Here is a tiny trained network, its code and every weight. The questions are about switching its units off for an input and a class, where a switched-off unit gives its printed mean instead of its output.

import numpy as np


def w(rows, s, z=0):
    codes = np.array(rows[::2]) - 128.0
    scale = np.full(codes.shape[1], s)
    scale[-1] = z or s
    return codes * scale


def norm(h):
    return h / np.sqrt((h * h).mean(-1, keepdims=True) + 1e-5)


def f(y):
    return y / 2 * (1 + np.tanh(0.7978845608 * (y + 0.044715 * y**3)))


def log_softmax(a):
    a = a - a.max(-1, keepdims=True)
    return a - np.log(np.exp(a).sum(-1, keepdims=True))


def net(x, mask):
    res = np.array(x, float).reshape(1, 5) / 4 @ E
    u = 0
    for l in range(3):
        y = f(norm(res) @ A[l][:, :-1].T + A[l][:, -1])
        res = res + np.where(mask[u : u + 4], y, B[l][:, -1]) @ B[l][:, :-1]
        u += 4
    return log_softmax(norm(res)[-1] @ U[:, :-1].T + U[:, -1])


A, B = {}, {}
E = w([
[111,84,2,73],'x0',
[140,21,36,229],'x1',
[128,138,127,128],'x2',
[233,98,147,135],'x3',
[129,117,130,126],'x4',
],0.007)
A[0] = w([
[244,155,110,6,201],'0.n0',
[73,97,151,242,97],'0.n1',
[112,152,128,18,100],'0.n2',
[162,84,60,246,255],'0.n3',
],0.011,0.0032)
B[0] = w([
[112,105,91,219,210],'0.n0',
[126,254,83,50,175],'0.n1',
[146,64,101,82,175],'0.n2',
[124,160,187,147,254],'0.n3',
],0.016,0.0088)
A[1] = w([
[93,3,190,51,125],'1.n0',
[32,215,137,119,199],'1.n1',
[121,115,109,23,22],'1.n2',
[75,212,121,26,248],'1.n3',
],0.0073,0.0018)
B[1] = w([
[160,158,162,11,149],'1.n0',
[65,1,143,125,248],'1.n1',
[239,244,121,171,132],'1.n2',
[194,70,150,88,253],'1.n3',
],0.0073,0.0041)
A[2] = w([
[183,45,196,194,28],'2.n0',
[11,120,108,118,106],'2.n1',
[98,216,144,156,161],'2.n2',
[154,86,199,98,255],'2.n3',
],0.011,0.003)
B[2] = w([
[80,252,91,108,254],'2.n0',
[96,72,233,95,187],'2.n1',
[161,102,89,91,242],'2.n2',
[86,72,148,216,246],'2.n3',
],0.013,0.0039)
U = w([
[80,38,235,90,253],'0',
[116,209,88,206,213],'1',
[127,23,74,9,19],'2',
[146,68,37,203,124],'3',
[60,211,130,15,92],'4',
[202,187,201,186,21],'5',
],0.016,0.0031)

Each question gives the input, the list of numbers given to net, and the class t.
The units are the neurons (one row each of A and B). Each row of codes is followed by its name. A weight is (code - 128) times the scale printed after its matrix; where a second scale follows, it is the last column's (A, B and U).
mask holds one flag per neuron, layer by layer. A switched-off neuron (its flag False) gives its mean, the last column of its row in B, instead of its output. The means were averaged over made-up inputs and are rounded, as every weight is.
A unit's drop is (log p(t) with every unit on - log p(t) with that unit switched off) / (log p(t) with every unit on - log p(t) with every unit switched off).
The circuit of an input: a set's keep is (log p(t) with only the set's units on - log p(t) with every unit switched off) / (log p(t) with every unit on - log p(t) with every unit switched off). Starting from all 12 units, units are removed one at a time, each time the one whose removal leaves the highest keep (on an exact tie, the one counted first), for as long as the keep stays at least 0.8.
circuit, biggest first: the units of the circuit, biggest drop first
top k neurons: the k neurons with the biggest drops, biggest first
k most important neurons of layer l: the k neurons of layer l with the biggest drops, biggest first
input [2,-7,-5,5,7], class 3: top 3 neurons => [0.n0; 0.n3; 0.n2]
input [8,2,-7,-7,-3], class 0: circuit, biggest first => [2.n1]
input [-6,8,2,7,3], class 5: circuit, biggest first => [0.n0; 0.n1]
input [-8,0,3,4,-5], class 1: 3 most important neurons of layer 2 => [2.n1; 2.n0; 2.n3]
input [-8,-6,6,1,2], class 1: 2 most important neurons of layer 0 => [0.n1; 0.n3]
input [2,-7,-3,-1,2], class 2: top 3 neurons => [0.n2; 0.n3; 1.n1]
input [4,0,-2,-7,-7], class 2: top 2 neurons => [0.n3; 0.n0]
input [0,8,-3,-8,-6], class 4: top 3 neurons => [0.n1; 2.n3; 0.n2]
input [5,-8,-1,-7,-8], class 2: circuit, biggest first => [0.n2; 0.n3]
input [6,8,-6,-1,4], class 0: circuit, biggest first => [0.n0; 0.n3; 2.n1]
input [2,-3,3,-7,1], class 2: circuit, biggest first => [0.n3; 0.n2]
input [-5,-7,5,2,7], class 1: top 2 neurons => [0.n0; 2.n0]
input [0,-7,4,-6,-6], class 0: top 2 neurons => [2.n3; 0.n1]
input [8,7,-6,4,8], class 1: top 2 neurons => [0.n3; 2.n0]
input [6,2,-6,-6,7], class 0: circuit, biggest first => [2.n1]
input [0,3,4,3,7], class 5: top 2 neurons => [0.n3; 0.n0]
input [6,8,2,7,6], class 1: circuit, biggest first => [0.n3; 2.n0]
input [0,6,1,-3,5], class 4: top 2 neurons => [0.n1; 0.n2]
input [0,-7,4,-1,-2], class 0: top 2 neurons => [0.n1; 2.n0]
input [7,-5,-4,-3,0], class 2: circuit, biggest first => [0.n2]
input [2,8,2,-5,0], class 0: top 2 neurons => [1.n1; 2.n1]
input [-5,1,8,-6,2], class 4: top 2 neurons => [0.n1; 0.n0]
input [0,-8,-5,-2,7], class 0: 2 most important neurons of layer 2 => [2.n0; 2.n3]
input [3,-2,4,0,-1], class 2: 2 most important neurons of layer 0 => [0.n2; 0.n3]
